Here is a tiny trained network, its code and every weight. The questions are about switching its units off for an input and a target symbol, where a switched-off unit gives its printed mean instead of its output.

import numpy as np


def w(rows, s, z=0):
    codes = np.array(rows[::2]) - 128.0
    scale = np.full(codes.shape[1], s)
    scale[-1] = z or s
    return codes * scale


def softmax(a):
    e = np.exp(a - a.max(-1, keepdims=True))
    return e / e.sum(-1, keepdims=True)


def log_softmax(a):
    a = a - a.max(-1, keepdims=True)
    return a - np.log(np.exp(a).sum(-1, keepdims=True))


def net(x, mask):
    ids = ['Πγεζηλμφ'.index(c) for c in x.split()]
    T = len(ids)
    res = E[ids] + P[:T]
    u = 0
    for l in range(2):
        r = res
        for j in range(3):
            rows = slice(2 * j, 2 * j + 2)
            q, k, v = (r @ M[l][rows].T for M in (Q, K, V))
            z = softmax(np.where(np.tri(T) > 0, q @ k.T / 2**0.5, -1e9)) @ v
            o = O[l][rows]
            res = res + np.where(mask[u + j], z, o[:, -1]) @ o[:, :-1]
        u += 3
    return log_softmax(res[-1] @ U[:, :-1].T + U[:, -1])


Q, K, V, O = {}, {}, {}, {}
E = w([
[139,86,101,96,182],'Π',
[189,69,113,220,147],'γ',
[134,57,117,196,133],'ε',
[50,77,193,138,147],'ζ',
[131,215,113,164,255],'η',
[196,97,66,205,128],'λ',
[149,123,159,226,66],'μ',
[170,161,134,104,134],'φ',
],0.016)
P = w([
[192,51,199,134,186],'0',
[190,255,134,78,201],'1',
[165,111,151,85,114],'2',
[126,132,131,161,192],'3',
[85,42,138,136,121],'4',
[116,123,115,167,145],'5',
[63,16,111,180,97],'6',
[63,36,105,165,111],'7',
],0.0089)
Q[0] = w([
[187,182,114,99,62],'0.h0',
[78,124,113,141,106],'0.h0',
[141,13,156,90,75],'0.h1',
[184,215,145,158,74],'0.h1',
[110,25,65,153,255],'0.h2',
[39,138,103,144,168],'0.h2',
],0.0064)
K[0] = w([
[239,150,169,100,108],'0.h0',
[59,75,140,1,130],'0.h0',
[155,157,81,119,185],'0.h1',
[169,163,168,108,117],'0.h1',
[119,147,83,164,94],'0.h2',
[162,83,85,177,153],'0.h2',
],0.0091)
V[0] = w([
[109,63,254,127,142],'0.h0',
[5,156,39,37,54],'0.h0',
[139,199,107,179,247],'0.h1',
[195,74,149,127,113],'0.h1',
[100,228,115,43,150],'0.h2',
[122,171,248,107,134],'0.h2',
],0.0078)
O[0] = w([
[180,155,155,81,149,159],'0.h0',
[139,94,92,159,94,5],'0.h0',
[133,179,164,177,205,207],'0.h1',
[209,172,142,113,135,159],'0.h1',
[54,53,144,126,136,76],'0.h2',
[2,174,184,143,94,114],'0.h2',
],0.0091,0.011)
Q[1] = w([
[225,88,159,138,248],'1.h0',
[199,140,160,127,131],'1.h0',
[137,44,254,206,124],'1.h1',
[86,98,69,140,249],'1.h1',
[143,152,143,205,128],'1.h2',
[174,38,142,195,171],'1.h2',
],0.0064)
K[1] = w([
[155,125,121,245,64],'1.h0',
[118,147,91,139,120],'1.h0',
[170,6,181,174,64],'1.h1',
[124,173,100,180,120],'1.h1',
[90,73,78,64,145],'1.h2',
[124,128,76,156,97],'1.h2',
],0.011)
V[1] = w([
[133,110,143,29,203],'1.h0',
[140,139,253,133,107],'1.h0',
[109,209,74,115,139],'1.h1',
[129,112,117,158,103],'1.h1',
[77,80,119,73,122],'1.h2',
[127,183,101,176,74],'1.h2',
],0.012)
O[1] = w([
[136,128,38,154,247,190],'1.h0',
[103,181,58,161,8,226],'1.h0',
[133,1,183,174,39,179],'1.h1',
[145,155,128,116,95,60],'1.h1',
[132,113,51,82,111,8],'1.h2',
[100,151,226,105,161,57],'1.h2',
],0.008,0.014)
U = w([
[180,3,73,123,136,240],'Π',
[183,154,160,131,159,166],'γ',
[241,39,243,96,159,5],'ε',
[142,32,78,80,93,150],'ζ',
[79,37,178,181,161,156],'η',
[208,83,219,111,159,6],'λ',
[124,104,192,97,21,220],'μ',
[55,130,128,53,156,43],'φ',
],0.0054,0.0032)

Each question gives the input, a string of symbols that net reads in full, and the target symbol t.
The units are the heads (2 rows each of Q, K, V and O). Each row of codes is followed by its name. A weight is (code - 128) times the scale printed after its matrix; where a second scale follows, it is the last column's (O and U).
mask holds one flag per head, layer by layer. A switched-off head (its flag False) gives its mean, the last column of its rows in O, instead of its output. The means were averaged over made-up inputs and are rounded, as every weight is.
A unit's drop is (log p(t) with every unit on - log p(t) with that unit switched off) / (log p(t) with every unit on - log p(t) with every unit switched off).
The circuit of an input: a set's keep is (log p(t) with only the set's units on - log p(t) with every unit switched off) / (log p(t) with every unit on - log p(t) with every unit switched off). Starting from all 6 units, units are removed one at a time, each time the one whose removal leaves the highest keep (on an exact tie, the one counted first), for as long as the keep stays at least 0.8.
units of the circuit, in order: the units of the circuit, biggest drop first
most important unit: the unit with the biggest drop
which heads matter: for each layer, one digit per head in row order, 1 if its drop is at least 0.15 and else 0, layers parted by /
drop of u: that unit's drop, to one decimal
input ε η Π μ η, target μ: units of the circuit, in order => [1.h0, 1.h1]
input γ γ Π μ, target μ: units of the circuit, in order => [1.h0]
input Π φ φ η ε μ η, target μ: which heads matter => 000 / 100
input Π η μ ε Π ε μ ε, target μ: which heads matter => 000 / 100
input Π Π Π Π φ λ η Π, target ε: which heads matter => 001 / 100
input Π Π μ ζ, target μ: which heads matter => 100 / 100
input Π γ λ ζ Π Π λ ε, target ε: which heads matter => 001 / 100
input ζ μ Π, target μ: units of the circuit, in order => [1.h0, 0.h2]
input Π η ε ε ε μ ζ, target μ: units of the circuit, in order => [1.h0, 0.h0]
input ε η ζ η, target η: which heads matter => 001 / 010
input φ μ ε, target μ: which heads matter => 001 / 100
input ε η Π Π λ Π, target ε: units of the circuit, in order => [1.h0, 0.h2, 1.h1]
input ε Π ε η γ ε λ, target ε: units of the circuit, in order => [1.h0, 0.h2]
input η η η φ Π Π Π η, target Π: most important unit => 1.h2
input Π Π φ, target Π: units of the circuit, in order => [1.h2, 1.h0, 0.h2]
input Π ε λ μ μ Π φ, target μ: drop of 1.h0 => 0.9
input η η ε η η, target η: drop of 0.h1 => 0.1
input Π ζ Π ζ Π Π η, target Π: drop of 0.h2 => 0.1
